Below is a small trained network, with its code and all its weights. Each question gives an input and a target symbol and asks what happens when units are switched off, that is, made to give their printed mean instead of their output.

import numpy as np


def w(rows, s, z=0):
    codes = np.array(rows[::2]) - 128.0
    scale = np.full(codes.shape[1], s)
    scale[-1] = z or s
    return codes * scale


def f(y):
    return y / 2 * (1 + np.tanh(0.7978845608 * (y + 0.044715 * y**3)))


def softmax(a):
    e = np.exp(a - a.max(-1, keepdims=True))
    return e / e.sum(-1, keepdims=True)


def log_softmax(a):
    a = a - a.max(-1, keepdims=True)
    return a - np.log(np.exp(a).sum(-1, keepdims=True))


def net(x, mask):
    ids = ['ΔΘΛαβγεζηξπτ'.index(c) for c in x.split()]
    T = len(ids)
    res = E[ids] + P[:T]
    q, k, v = (res @ M[0].T for M in (Q, K, V))
    z = softmax(np.where(np.tri(T) > 0, q @ k.T / 2**0.5, -1e9)) @ v
    res = res + np.where(mask[0], z, O[0][:, -1]) @ O[0][:, :-1]
    y = f(res @ A[0][:, :-1].T + A[0][:, -1])
    res = res + np.where(mask[1:9], y, B[0][:, -1]) @ B[0][:, :-1]
    return log_softmax(res[-1] @ U[:, :-1].T + U[:, -1])


Q, K, V, O, A, B = {}, {}, {}, {}, {}, {}
E = w([
[164,83,125,112,137,76],'Δ',
[151,122,72,1,91,127],'Θ',
[169,100,151,212,136,141],'Λ',
[40,92,103,147,201,185],'α',
[87,93,120,207,205,177],'β',
[171,106,79,73,118,133],'γ',
[151,95,129,217,184,142],'ε',
[150,77,117,164,156,138],'ζ',
[109,89,96,134,167,163],'η',
[66,100,76,60,132,156],'ξ',
[87,128,103,32,68,163],'π',
[145,102,82,93,144,139],'τ',
],0.0099)
P = w([
[114,152,29,157,88,134],'0',
[73,147,185,33,215,29],'1',
[67,179,27,153,122,125],'2',
[145,44,194,80,137,118],'3',
[107,146,65,138,82,13],'4',
[195,158,138,84,154,211],'5',
[26,117,47,158,100,152],'6',
[129,139,186,112,177,164],'7',
[119,248,5,133,133,99],'8',
[152,106,186,103,113,193],'9',
],0.016)
Q[0] = w([
[71,92,49,196,29,236],'H0',
[185,252,71,124,134,253],'H0',
],0.036)
K[0] = w([
[143,2,144,131,89,178],'H0',
[210,127,115,167,86,234],'H0',
],0.048)
V[0] = w([
[85,110,147,252,254,149],'H0',
[14,83,69,64,198,244],'H0',
],0.018)
O[0] = w([
[122,176,73,138,163,252,164],'H0',
[68,19,144,147,107,199,254],'H0',
],0.015,0.013)
A[0] = w([
[126,141,80,158,89,94,203],'N0',
[155,104,250,67,167,177,117],'N1',
[158,135,244,81,177,190,96],'N2',
[120,147,98,153,97,74,6],'N3',
[153,117,195,80,169,188,85],'N4',
[139,105,199,99,145,144,147],'N5',
[130,165,98,149,121,125,22],'N6',
[141,117,193,93,169,179,151],'N7',
],0.024,0.011)
B[0] = w([
[75,147,139,165,200,103,166],'N0',
[117,137,227,151,174,147,248],'N1',
[167,66,74,169,149,167,226],'N2',
[216,165,191,165,72,174,147],'N3',
[85,132,92,89,139,85,246],'N4',
[156,149,1,108,106,125,207],'N5',
[221,91,148,74,80,110,145],'N6',
[167,174,173,112,70,94,255],'N7',
],0.026,0.028)
U = w([
[88,36,180,143,161,33,147],'Δ',
[171,166,130,181,83,111,1],'Θ',
[113,60,75,138,139,115,50],'Λ',
[197,157,102,153,162,236,166],'α',
[119,216,152,173,166,160,72],'β',
[113,253,57,154,131,157,77],'γ',
[131,143,51,184,126,32,17],'ε',
[122,75,198,109,71,54,142],'ζ',
[107,53,206,173,106,204,140],'η',
[81,205,39,194,223,182,53],'ξ',
[185,161,114,96,219,42,213],'π',
[132,48,237,163,113,71,127],'τ',
],0.0051,0.0069)

Each question gives the input, a string of symbols that net reads in full, and the target symbol t.
The units are the heads (2 rows each of Q, K, V and O) and the neurons (one row each of A and B). Each row of codes is followed by its name. A weight is (code - 128) times the scale printed after its matrix; where a second scale follows, it is the last column's (O, A, B and U).
mask holds one flag per unit, heads first, then neurons. A switched-off unit (its flag False) gives its mean, the last column of its rows in O or B, instead of its output. The means were averaged over made-up inputs and are rounded, as every weight is.
A unit's drop is (log p(t) with every unit on - log p(t) with that unit switched off) / (log p(t) with every unit on - log p(t) with every unit switched off).
The circuit of an input: a set's keep is (log p(t) with only the set's units on - log p(t) with every unit switched off) / (log p(t) with every unit on - log p(t) with every unit switched off). Starting from all 9 units, units are removed one at a time, each time the one whose removal leaves the highest keep (on an exact tie, the one counted first), for as long as the keep stays at least 0.8.
units of the circuit, in order: the units of the circuit, biggest drop first
most important unit: the unit with the biggest drop
k most important neurons: the k neurons with the biggest drops, biggest first
input ξ ζ Λ Λ α ζ β Λ η, target ξ: units of the circuit, in order	N7
input ξ Λ π η Λ Δ Θ, target η: units of the circuit, in order	N5; N4
input ε Θ Δ η π ε Δ, target η: 3 most important neurons	N5; N4; N7
input Δ τ Λ Δ Λ π α, target β: 3 most important neurons	N3; N5; N2
input π ε ζ, target ε: 2 most important neurons	N1; N5
input Δ Λ β, target β: units of the circuit, in order	H0; N3; N0; N4
input Λ Λ β, target π: units of the circuit, in order	H0; N6
input ζ ξ τ, target ξ: 2 most important neurons	N7; N1
input Λ γ π Λ, target α: 2 most important neurons	N5; N4
input η Θ ξ α ε β, target π: 3 most important neurons	N4; N7; N1
input β ε Θ Λ τ, target α: 4 most important neurons	N4; N6; N7; N1
input β β Λ π Λ γ γ, target ε: 4 most important neurons	N1; N5; N7; N0
input Λ α β ε η, target ζ: 2 most important neurons	N5; N2
input τ ζ ε τ π, target ξ: most important unit	N7
input β ξ ζ τ γ ε η, target Δ: units of the circuit, in order	N5; H0; N7
input β ζ Λ, target γ: units of the circuit, in order	H0; N1; N2
input Λ τ ε Λ β, target Δ: 3 most important neurons	N5; N7; N2
input β τ Δ, target γ: units of the circuit, in order	H0; N2
input Θ β Θ, target Θ: units of the circuit, in order	N3; H0; N1
input Λ Θ β π ε ζ Δ, target ε: units of the circuit, in order	N1
